Below is a small trained network, with its code and all its weights. Each question gives an input and a target symbol and asks what happens when units are switched off, that is, made to give their printed mean instead of their output.

import numpy as np


def w(rows, s, z=0):
    codes = np.array(rows[::2]) - 128.0
    scale = np.full(codes.shape[1], s)
    scale[-1] = z or s
    return codes * scale


def norm(h):
    return h / np.sqrt((h * h).mean(-1, keepdims=True) + 1e-5)


def f(y):
    return np.maximum(y, 0)


def softmax(a):
    e = np.exp(a - a.max(-1, keepdims=True))
    return e / e.sum(-1, keepdims=True)


def log_softmax(a):
    a = a - a.max(-1, keepdims=True)
    return a - np.log(np.exp(a).sum(-1, keepdims=True))


def net(x, mask):
    ids = ['Ωαβεθξ'.index(c) for c in x.split()]
    T = len(ids)
    res = E[ids] + P[:T]
    u = 0
    for l in range(2):
        r = norm(res)
        for j in range(2):
            rows = slice(4 * j, 4 * j + 4)
            q, k, v = (r @ M[l][rows].T for M in (Q, K, V))
            z = softmax(np.where(np.tri(T) > 0, q @ k.T / 4**0.5, -1e9)) @ v
            o = O[l][rows]
            res = res + np.where(mask[u + j], z, o[:, -1]) @ o[:, :-1]
        u += 2
        y = f(norm(res) @ A[l][:, :-1].T + A[l][:, -1])
        res = res + np.where(mask[u : u + 12], y, B[l][:, -1]) @ B[l][:, :-1]
        u += 12
    return log_softmax(norm(res)[-1] @ U[:, :-1].T + U[:, -1])


Q, K, V, O, A, B = {}, {}, {}, {}, {}, {}
E = w([
[109,108,147,142,98],'Ω',
[122,96,109,132,117],'α',
[127,124,121,154,104],'β',
[127,148,186,153,205],'ε',
[86,92,136,107,109],'θ',
[167,136,152,6,213],'ξ',
],0.022)
P = w([
[194,141,155,130,65],'0',
[148,82,71,216,188],'1',
[204,82,164,87,147],'2',
[122,249,26,109,131],'3',
[95,177,200,143,160],'4',
[221,171,165,127,139],'5',
],0.013)
Q[0] = w([
[119,72,138,157,98],'L0H1',
[176,129,161,158,136],'L0H1',
[83,195,77,89,67],'L0H1',
[193,111,111,94,80],'L0H1',
[143,211,184,132,249],'L0H2',
[254,151,109,44,127],'L0H2',
[121,9,146,183,80],'L0H2',
[204,82,193,101,171],'L0H2',
],0.013)
K[0] = w([
[115,150,139,127,75],'L0H1',
[123,231,152,124,152],'L0H1',
[131,42,100,200,150],'L0H1',
[184,175,21,169,68],'L0H1',
[45,122,137,38,169],'L0H2',
[35,246,52,158,107],'L0H2',
[231,160,183,131,68],'L0H2',
[94,240,73,6,68],'L0H2',
],0.012)
V[0] = w([
[92,183,153,126,166],'L0H1',
[118,3,172,117,101],'L0H1',
[79,135,95,233,127],'L0H1',
[194,114,133,110,176],'L0H1',
[75,163,183,172,101],'L0H2',
[9,33,126,43,109],'L0H2',
[203,102,89,219,83],'L0H2',
[184,132,128,96,81],'L0H2',
],0.012)
O[0] = w([
[76,150,125,140,128,180],'L0H1',
[164,116,136,142,184,160],'L0H1',
[152,110,231,126,97,97],'L0H1',
[64,54,82,100,134,215],'L0H1',
[123,163,246,193,245,148],'L0H2',
[254,95,144,142,170,3],'L0H2',
[114,168,171,153,22,146],'L0H2',
[149,194,123,94,69,137],'L0H2',
],0.0098,0.0053)
A[0] = w([
[108,216,133,99,182,162],'L0N1',
[131,115,143,69,152,75],'L0N2',
[4,146,165,172,133,47],'L0N3',
[160,40,131,87,60,93],'L0N4',
[141,90,86,211,29,176],'L0N5',
[104,127,162,223,179,3],'L0N6',
[129,158,241,160,116,116],'L0N7',
[129,175,123,221,107,170],'L0N8',
[199,92,177,183,151,135],'L0N9',
[135,112,94,123,18,121],'L0N10',
[110,153,183,178,88,89],'L0N11',
[58,173,132,172,204,122],'L0N12',
],0.011,0.005)
B[0] = w([
[180,18,69,63,40,200],'L0N1',
[124,143,124,118,168,137],'L0N2',
[88,13,112,133,90,254],'L0N3',
[223,116,111,191,139,145],'L0N4',
[223,158,165,58,119,168],'L0N5',
[111,101,40,52,45,165],'L0N6',
[18,215,69,126,158,190],'L0N7',
[23,118,84,58,190,176],'L0N8',
[122,188,193,189,163,183],'L0N9',
[254,194,99,112,37,163],'L0N10',
[113,189,101,75,179,170],'L0N11',
[180,48,135,214,12,246],'L0N12',
],0.0069,0.0097)
Q[1] = w([
[174,109,89,98,249],'L1H1',
[71,138,255,152,79],'L1H1',
[153,180,219,204,83],'L1H1',
[78,99,115,11,122],'L1H1',
[210,64,204,88,112],'L1H2',
[77,162,183,156,206],'L1H2',
[201,187,39,95,201],'L1H2',
[172,88,156,200,161],'L1H2',
],0.0089)
K[1] = w([
[105,113,185,98,178],'L1H1',
[126,181,134,207,97],'L1H1',
[113,178,169,213,86],'L1H1',
[110,143,103,82,122],'L1H1',
[252,104,90,128,95],'L1H2',
[92,98,204,105,196],'L1H2',
[124,122,167,166,77],'L1H2',
[133,56,156,184,153],'L1H2',
],0.013)
V[1] = w([
[153,144,26,244,82],'L1H1',
[163,121,76,10,152],'L1H1',
[99,109,139,91,115],'L1H1',
[97,89,131,95,151],'L1H1',
[97,136,160,30,170],'L1H2',
[122,195,103,136,62],'L1H2',
[143,82,215,81,123],'L1H2',
[98,141,206,226,112],'L1H2',
],0.013)
O[1] = w([
[144,102,254,204,108,255],'L1H1',
[102,130,113,60,169,96],'L1H1',
[145,125,138,107,137,220],'L1H1',
[162,165,120,109,133,200],'L1H1',
[108,155,117,187,130,18],'L1H2',
[127,124,152,95,135,217],'L1H2',
[125,146,46,158,148,89],'L1H2',
[107,114,94,102,124,219],'L1H2',
],0.013,0.0019)
A[1] = w([
[163,67,146,95,90,136],'L1N1',
[217,222,117,86,124,113],'L1N2',
[223,113,147,236,218,46],'L1N3',
[156,107,147,183,228,67],'L1N4',
[77,229,148,138,200,2],'L1N5',
[37,13,151,188,93,35],'L1N6',
[88,135,80,79,69,113],'L1N7',
[6,173,99,120,165,102],'L1N8',
[128,235,168,110,210,77],'L1N9',
[134,124,208,88,161,129],'L1N10',
[200,79,169,173,193,94],'L1N11',
[111,13,212,74,153,84],'L1N12',
],0.014,0.0062)
B[1] = w([
[123,120,106,158,165,168],'L1N1',
[124,82,104,144,153,166],'L1N2',
[140,202,225,156,251,186],'L1N3',
[179,163,216,125,138,162],'L1N4',
[141,166,35,229,107,138],'L1N5',
[90,29,158,177,129,251],'L1N6',
[124,133,157,143,172,174],'L1N7',
[201,133,111,124,119,165],'L1N8',
[99,122,85,180,103,149],'L1N9',
[140,152,95,151,123,142],'L1N10',
[112,199,180,143,158,169],'L1N11',
[97,122,138,162,97,184],'L1N12',
],0.018,0.016)
U = w([
[93,198,23,209,114,48],'Ω',
[253,84,126,121,83,36],'α',
[59,188,154,51,52,158],'β',
[58,27,137,167,126,182],'ε',
[131,178,196,156,227,97],'θ',
[95,113,56,22,186,252],'ξ',
],0.0079,0.0019)

Each question gives the input, a string of symbols that net reads in full, and the target symbol t.
The units are the heads (4 rows each of Q, K, V and O) and the neurons (one row each of A and B). Each row of codes is followed by its name. A weight is (code - 128) times the scale printed after its matrix; where a second scale follows, it is the last column's (O, A, B and U).
mask holds one flag per unit, layer by layer, with each layer's heads first. A switched-off unit (its flag False) gives its mean, the last column of its rows in O or B, instead of its output. The means were averaged over made-up inputs and are rounded, as every weight is.
A unit's drop is (log p(t) with every unit on - log p(t) with that unit switched off) / (log p(t) with every unit on - log p(t) with every unit switched off).
The circuit of an input: a set's keep is (log p(t) with only the set's units on - log p(t) with every unit switched off) / (log p(t) with every unit on - log p(t) with every unit switched off). Starting from the 12 units with the biggest drops (on a tie, the unit counted first), units are removed one at a time, each time the one whose removal leaves the highest keep (on an exact tie, the one counted first), for as long as the keep stays at least 0.8.
units of the circuit, in order: the units of the circuit, biggest drop first
k most important neurons: the k neurons with the biggest drops, biggest first
top k neurons in layer l: the k neurons of layer l with the biggest drops, biggest first
heads that matter: for each layer, one digit per head in row order, 1 if its drop is at least 0.15 and else 0, layers parted by /
drop of u: that unit's drop, to one decimal
input ξ ε θ, target ξ: units of the circuit, in order	(L1H1)
input θ θ Ω, target θ: heads that matter	00 / 00
input ε ε Ω θ β θ, target θ: heads that matter	01 / 00
input ε Ω ξ ε β, target ξ: units of the circuit, in order	(L0H2; L1H1)
input ε Ω α Ω, target Ω: heads that matter	10 / 00
input ξ ε β θ θ, target β: 3 most important neurons	(L1N6; L1N3; L0N12)
input ξ ε Ω, target ξ: units of the circuit, in order	(L1H1; L0N12)
input ξ ε Ω ξ, target ξ: heads that matter	00 / 00
input Ω ε θ α ε Ω, target α: heads that matter	01 / 00
input ε ε ε ξ ε β, target ξ: heads that matter	00 / 10
input ε Ω ξ ε ε, target ξ: heads that matter	01 / 10
input ε θ ξ θ, target θ: heads that matter	11 / 00
input β ε θ α Ω, target θ: heads that matter	01 / 00
input ε ε ε θ ε β, target θ: heads that matter	01 / 00
input Ω ε ε ξ θ θ, target ξ: heads that matter	00 / 00
input ε Ω Ω α θ θ, target α: top 2 neurons in layer 1	(L1N6; L1N3)
input β ε β, target β: 3 most important neurons	(L1N6; L1N3; L0N10)
input θ ε ε Ω ε θ, target Ω: most important neuron	(L0N12)
input α ε θ, target α: drop of L1N6	0.1
input α α α, target α: drop of L0N5	0.1
input Ω θ Ω θ Ω, target Ω: drop of L0H2	0.4
input α Ω ε α, target Ω: top 2 neurons in layer 0	(L0N12; L0N5)
